Here is a tiny trained network, its code and every weight. The questions are about switching its units off for an input and a class, where a switched-off unit gives its printed mean instead of its output.

import numpy as np


def w(rows, s, z=0):
    codes = np.array(rows[::2]) - 128.0
    scale = np.full(codes.shape[1], s)
    scale[-1] = z or s
    return codes * scale


def f(y):
    return np.maximum(y, 0)


def log_softmax(a):
    a = a - a.max(-1, keepdims=True)
    return a - np.log(np.exp(a).sum(-1, keepdims=True))


def net(x, mask):
    res = np.array(x, float).reshape(1, 7) / 4 @ E
    y = f(res @ A[0][:, :-1].T + A[0][:, -1])
    res = res + np.where(mask, y, B[0][:, -1]) @ B[0][:, :-1]
    return log_softmax(res[-1] @ U[:, :-1].T + U[:, -1])


A, B = {}, {}
E = w([
[53,254,38,221,158,222,222,200,237,57,218,173],'x0',
[138,52,39,76,231,28,105,239,199,238,205,167],'x1',
[30,54,32,95,209,213,211,24,42,182,181,47],'x2',
[113,182,88,67,206,125,8,83,54,27,201,236],'x3',
[127,124,125,122,132,129,127,130,131,129,117,127],'x4',
[170,221,70,199,160,30,203,40,66,193,57,195],'x5',
[229,71,220,179,234,222,133,55,173,199,152,206],'x6',
],0.0041)
A[0] = w([
[249,72,222,230,222,210,131,51,161,189,186,208,85],'N0',
[92,230,76,224,154,217,196,153,238,73,196,164,26],'N1',
[128,200,221,196,61,241,154,20,87,41,73,102,23],'N2',
[100,226,80,228,165,235,211,159,231,66,206,160,6],'N3',
[105,231,61,233,165,206,209,135,215,78,201,177,22],'N4',
[150,195,222,185,47,240,181,21,79,22,91,113,45],'N5',
[217,32,232,157,181,242,107,81,175,145,218,169,95],'N6',
[248,103,219,213,221,197,157,60,150,185,183,204,89],'N7',
[156,62,33,97,220,51,131,237,220,239,221,158,34],'N8',
[13,47,13,78,226,224,230,14,19,199,207,31,109],'N9',
[112,158,130,58,193,173,6,70,78,29,218,247,227],'N10',
[163,75,53,101,222,20,120,238,198,232,214,161,106],'N11',
[105,201,65,66,218,107,15,97,35,21,206,226,249],'N12',
[163,237,34,229,140,2,204,23,27,207,28,208,218],'N13',
[136,58,147,202,31,131,243,178,208,212,82,20,244],'N14',
[218,10,235,31,107,71,40,8,23,170,37,83,64],'N15',
],0.0038,0.0024)
B[0] = w([
[25,171,91,116,46,21,146,198,132,55,228,94,204],'N0',
[215,105,51,51,211,41,19,170,100,228,79,37,188],'N1',
[30,162,194,20,223,63,219,53,37,172,21,236,198],'N2',
[223,106,50,44,234,52,30,190,68,223,61,30,190],'N3',
[203,78,30,56,181,58,26,187,86,230,78,29,187],'N4',
[27,155,167,35,226,51,225,42,64,154,26,212,204],'N5',
[27,112,76,119,49,32,157,219,135,79,225,83,193],'N6',
[23,152,97,137,23,30,144,203,134,71,230,97,199],'N7',
[26,188,206,51,232,100,213,44,78,101,16,227,192],'N8',
[230,241,243,65,42,22,22,11,245,33,132,30,254],'N9',
[85,30,69,205,42,179,161,90,228,218,94,134,239],'N10',
[27,228,241,55,204,105,224,31,111,74,16,218,201],'N11',
[98,43,116,216,46,175,195,50,247,216,121,132,251],'N12',
[33,25,109,221,89,215,17,215,178,30,189,2,254],'N13',
[100,19,121,197,33,203,176,58,238,176,116,132,221],'N14',
[210,73,4,48,237,75,32,224,49,235,117,23,236],'N15',
],0.0039,0.0064)
U = w([
[229,72,28,35,236,75,21,215,23,219,90,37,32],'0',
[17,225,223,32,232,82,233,28,37,118,15,244,59],'1',
[209,234,219,128,39,34,30,65,233,49,127,68,241],'2',
[33,29,105,188,132,196,73,206,137,37,149,52,229],'3',
[16,152,66,136,24,51,154,224,94,38,231,82,112],'4',
[154,101,104,170,116,141,140,108,143,141,146,122,232],'5',
[146,20,73,226,46,219,196,60,241,225,111,166,98],'6',
[236,221,177,236,167,252,196,176,25,16,232,233,3],'7',
],0.0038,0.0033)

Each question gives the input, the list of numbers given to net, and the class t.
The units are the neurons (one row each of A and B). Each row of codes is followed by its name. A weight is (code - 128) times the scale printed after its matrix; where a second scale follows, it is the last column's (A, B and U).
mask holds one flag per neuron, in row order. A switched-off neuron (its flag False) gives its mean, the last column of its row in B, instead of its output. The means were averaged over made-up inputs and are rounded, as every weight is.
A unit's drop is (log p(t) with every unit on - log p(t) with that unit switched off) / (log p(t) with every unit on - log p(t) with every unit switched off).
The circuit of an input: a set's keep is (log p(t) with only the set's units on - log p(t) with every unit switched off) / (log p(t) with every unit on - log p(t) with every unit switched off). Starting from the 12 units with the biggest drops (on a tie, the unit counted first), units are removed one at a time, each time the one whose removal leaves the highest keep (on an exact tie, the one counted first), for as long as the keep stays at least 0.8.
units of the circuit, in order: the units of the circuit, biggest drop first
unit that matters most: the unit with the biggest drop
top k neurons: the k neurons with the biggest drops, biggest first
drop when u is switched off: that unit's drop, to one decimal
input [7,5,-2,-2,6,-5,4], class 0: units of the circuit, in order	[N3, N1]
input [4,-7,-2,7,-7,0,2], class 1: units of the circuit, in order	[N2]
input [0,4,5,8,-6,-1,2], class 6: units of the circuit, in order	[N12, N10]
input [0,4,-3,2,5,6,-4], class 3: top 2 neurons	[N13, N9]
input [-4,2,-6,0,0,7,7], class 3: top 2 neurons	[N13, N9]
input [6,1,2,2,0,1,0], class 0: units of the circuit, in order	[N3, N4]
input [-2,0,-5,7,-6,6,2], class 6: units of the circuit, in order	[N12, N10]
input [-3,-8,-4,-6,-6,-2,7], class 1: top 3 neurons	[N2, N5, N13]
input [-4,-1,7,7,-6,3,-1], class 2: top 2 neurons	[N9, N14]
input [-6,-8,3,5,2,-3,5], class 1: top 3 neurons	[N2, N5, N13]
input [0,3,-1,6,-4,-1,0], class 6: top 3 neurons	[N12, N10, N9]
input [-2,2,-4,8,4,-4,-2], class 6: units of the circuit, in order	[N12, N10, N9]
input [0,0,-1,4,-1,-6,7], class 4: top 3 neurons	[N6, N0, N7]
input [-2,8,3,8,-2,-5,-7], class 1: top 3 neurons	[N11, N8, N13]
input [3,-3,1,5,5,6,5], class 3: units of the circuit, in order	[N13]
input [1,8,6,-3,-2,0,7], class 1: top 3 neurons	[N8, N11, N13]
input [-6,8,3,0,5,-8,-3], class 1: top 2 neurons	[N11, N8]
input [-4,8,5,6,7,-1,3], class 1: top 3 neurons	[N11, N8, N13]
input [-3,-5,6,-2,5,-1,7], class 4: drop when N7 is switched off	0.3
input [-3,6,2,-6,-2,-5,-4], class 1: drop when N13 is switched off	0.2
input [-5,7,5,-7,-6,8,-5], class 3: drop when N14 is switched off	0.2
input [-7,3,-2,8,7,-2,-5], class 6: unit that matters most	N12
